Here is a tiny trained network, its code and every weight. The questions are about switching its units off for an input and a class, where a switched-off unit gives its printed mean instead of its output.

import numpy as np


def w(rows, s, z=0):
    codes = np.array(rows[::2]) - 128.0
    scale = np.full(codes.shape[1], s)
    scale[-1] = z or s
    return codes * scale


def norm(h):
    return h / np.sqrt((h * h).mean(-1, keepdims=True) + 1e-5)


def f(y):
    return y / 2 * (1 + np.tanh(0.7978845608 * (y + 0.044715 * y**3)))


def log_softmax(a):
    a = a - a.max(-1, keepdims=True)
    return a - np.log(np.exp(a).sum(-1, keepdims=True))


def net(x, mask):
    res = np.array(x, float).reshape(1, 8) / 4 @ E
    u = 0
    for l in range(3):
        y = f(norm(res) @ A[l][:, :-1].T + A[l][:, -1])
        res = res + np.where(mask[u : u + 3], y, B[l][:, -1]) @ B[l][:, :-1]
        u += 3
    return log_softmax(norm(res)[-1] @ U[:, :-1].T + U[:, -1])


A, B = {}, {}
E = w([
[88,210,133,69,145,81,184,120,102],'x0',
[143,116,84,180,72,169,118,77,107],'x1',
[176,121,145,98,154,155,33,113,169],'x2',
[97,135,201,204,122,44,145,128,153],'x3',
[74,76,111,122,173,105,82,122,93],'x4',
[180,126,166,118,122,162,84,2,189],'x5',
[93,168,91,169,190,118,96,106,198],'x6',
[141,148,121,85,116,129,119,174,141],'x7',
],0.0088)
A[0] = w([
[191,124,203,32,77,184,148,70,196,50],'0.n1',
[181,25,101,77,90,170,2,134,202,79],'0.n2',
[98,123,204,182,138,86,81,62,99,3],'0.n3',
],0.0051,0.0042)
B[0] = w([
[254,143,155,74,195,84,38,146,173,207],'0.n1',
[53,153,152,102,136,91,255,161,100,251],'0.n2',
[2,51,144,88,29,140,127,157,107,134],'0.n3',
],0.0088,0.0027)
A[1] = w([
[141,253,166,100,67,118,136,148,145,168],'1.n1',
[130,48,111,97,110,143,69,232,53,77],'1.n2',
[139,111,119,134,143,200,77,102,180,2],'1.n3',
],0.0071,0.0055)
B[1] = w([
[132,173,85,164,131,107,142,172,68,252],'1.n1',
[113,166,134,173,118,96,230,147,55,194],'1.n2',
[184,51,81,126,72,127,206,142,9,122],'1.n3',
],0.012,0.0043)
A[2] = w([
[64,137,134,203,52,79,246,84,67,121],'2.n1',
[155,50,253,157,43,76,17,81,218,4],'2.n2',
[118,2,157,99,198,153,185,218,76,22],'2.n3',
],0.005,0.0031)
B[2] = w([
[137,129,155,134,105,202,177,207,138,254],'2.n1',
[57,84,121,144,148,80,142,143,147,176],'2.n2',
[111,189,149,97,69,120,163,101,10,155],'2.n3',
],0.014,0.0047)
U = w([
[41,74,150,195,150,104,68,93,203,173],'0',
[119,58,186,83,131,121,93,123,93,41],'1',
[58,184,124,135,102,105,209,204,9,156],'2',
[150,89,86,116,97,218,90,23,93,2],'3',
[205,225,119,91,187,133,38,158,148,238],'4',
],0.012,0.0074)

Each question gives the input, the list of numbers given to net, and the class t.
The units are the neurons (one row each of A and B). Each row of codes is followed by its name. A weight is (code - 128) times the scale printed after its matrix; where a second scale follows, it is the last column's (A, B and U).
mask holds one flag per neuron, layer by layer. A switched-off neuron (its flag False) gives its mean, the last column of its row in B, instead of its output. The means were averaged over made-up inputs and are rounded, as every weight is.
A unit's drop is (log p(t) with every unit on - log p(t) with that unit switched off) / (log p(t) with every unit on - log p(t) with every unit switched off).
The circuit of an input: a set's keep is (log p(t) with only the set's units on - log p(t) with every unit switched off) / (log p(t) with every unit on - log p(t) with every unit switched off). Starting from all 9 units, units are removed one at a time, each time the one whose removal leaves the highest keep (on an exact tie, the one counted first), for as long as the keep stays at least 0.8.
circuit, biggest first: the units of the circuit, biggest drop first
most important unit: the unit with the biggest drop
k most important neurons: the k neurons with the biggest drops, biggest first
k most important neurons of layer l: the k neurons of layer l with the biggest drops, biggest first
drop when u is switched off: that unit's drop, to one decimal
input [6,6,3,2,3,1,4,7], class 4: circuit, biggest first -> (0.n2)
input [1,-2,-1,8,-8,7,-5,-6], class 0: circuit, biggest first -> (2.n2; 0.n2; 1.n2)
input [-6,2,-2,-3,-2,-1,8,8], class 0: circuit, biggest first -> (0.n1; 2.n1; 1.n1)
input [-6,5,-5,8,6,-5,8,7], class 0: circuit, biggest first -> (1.n1; 0.n2)
input [-8,-8,5,-4,-3,-1,-8,-3], class 2: 3 most important neurons -> (0.n2; 1.n2; 2.n3)
input [6,-2,-5,-3,6,6,0,-1], class 4: 2 most important neurons of layer 1 -> (1.n2; 1.n3)
input [0,-6,1,3,-6,-3,5,0], class 4: circuit, biggest first -> (0.n2; 1.n2)
input [6,7,3,3,-6,0,-6,-2], class 4: circuit, biggest first -> (0.n1; 0.n2; 1.n2)
input [-4,1,-8,6,-2,-3,8,-2], class 0: circuit, biggest first -> (1.n2; 2.n3)
input [5,8,0,-8,3,3,-2,3], class 4: 3 most important neurons -> (0.n1; 0.n3; 2.n2)
input [-3,-3,7,-2,5,-4,5,-7], class 2: 2 most important neurons -> (2.n3; 0.n1)
input [-1,8,2,7,-5,8,-4,5], class 0: 2 most important neurons -> (2.n2; 1.n2)
input [-1,-8,-7,-6,2,4,5,-5], class 4: 4 most important neurons -> (2.n2; 0.n3; 0.n2; 1.n2)
input [-4,3,7,-4,2,1,-4,0], class 2: most important unit -> 0.n2
input [0,0,6,6,-4,-3,-1,-5], class 0: 2 most important neurons -> (0.n2; 1.n2)
input [5,-1,1,-8,5,0,2,2], class 4: 2 most important neurons of layer 0 -> (0.n3; 0.n2)
input [-5,7,-6,7,-6,4,-2,-5], class 0: 2 most important neurons of layer 2 -> (2.n2; 2.n3)
input [3,0,7,7,-3,-7,6,-2], class 4: drop when 1.n2 is switched off -> 0.3
input [8,3,-8,-6,6,7,-4,-6], class 3: drop when 1.n2 is switched off -> 0.4
input [-5,6,-4,3,-2,6,-4,0], class 0: most important unit -> 2.n2
input [-8,-7,-1,-1,7,2,-8,-6], class 2: drop when 0.n2 is switched off -> 0.0
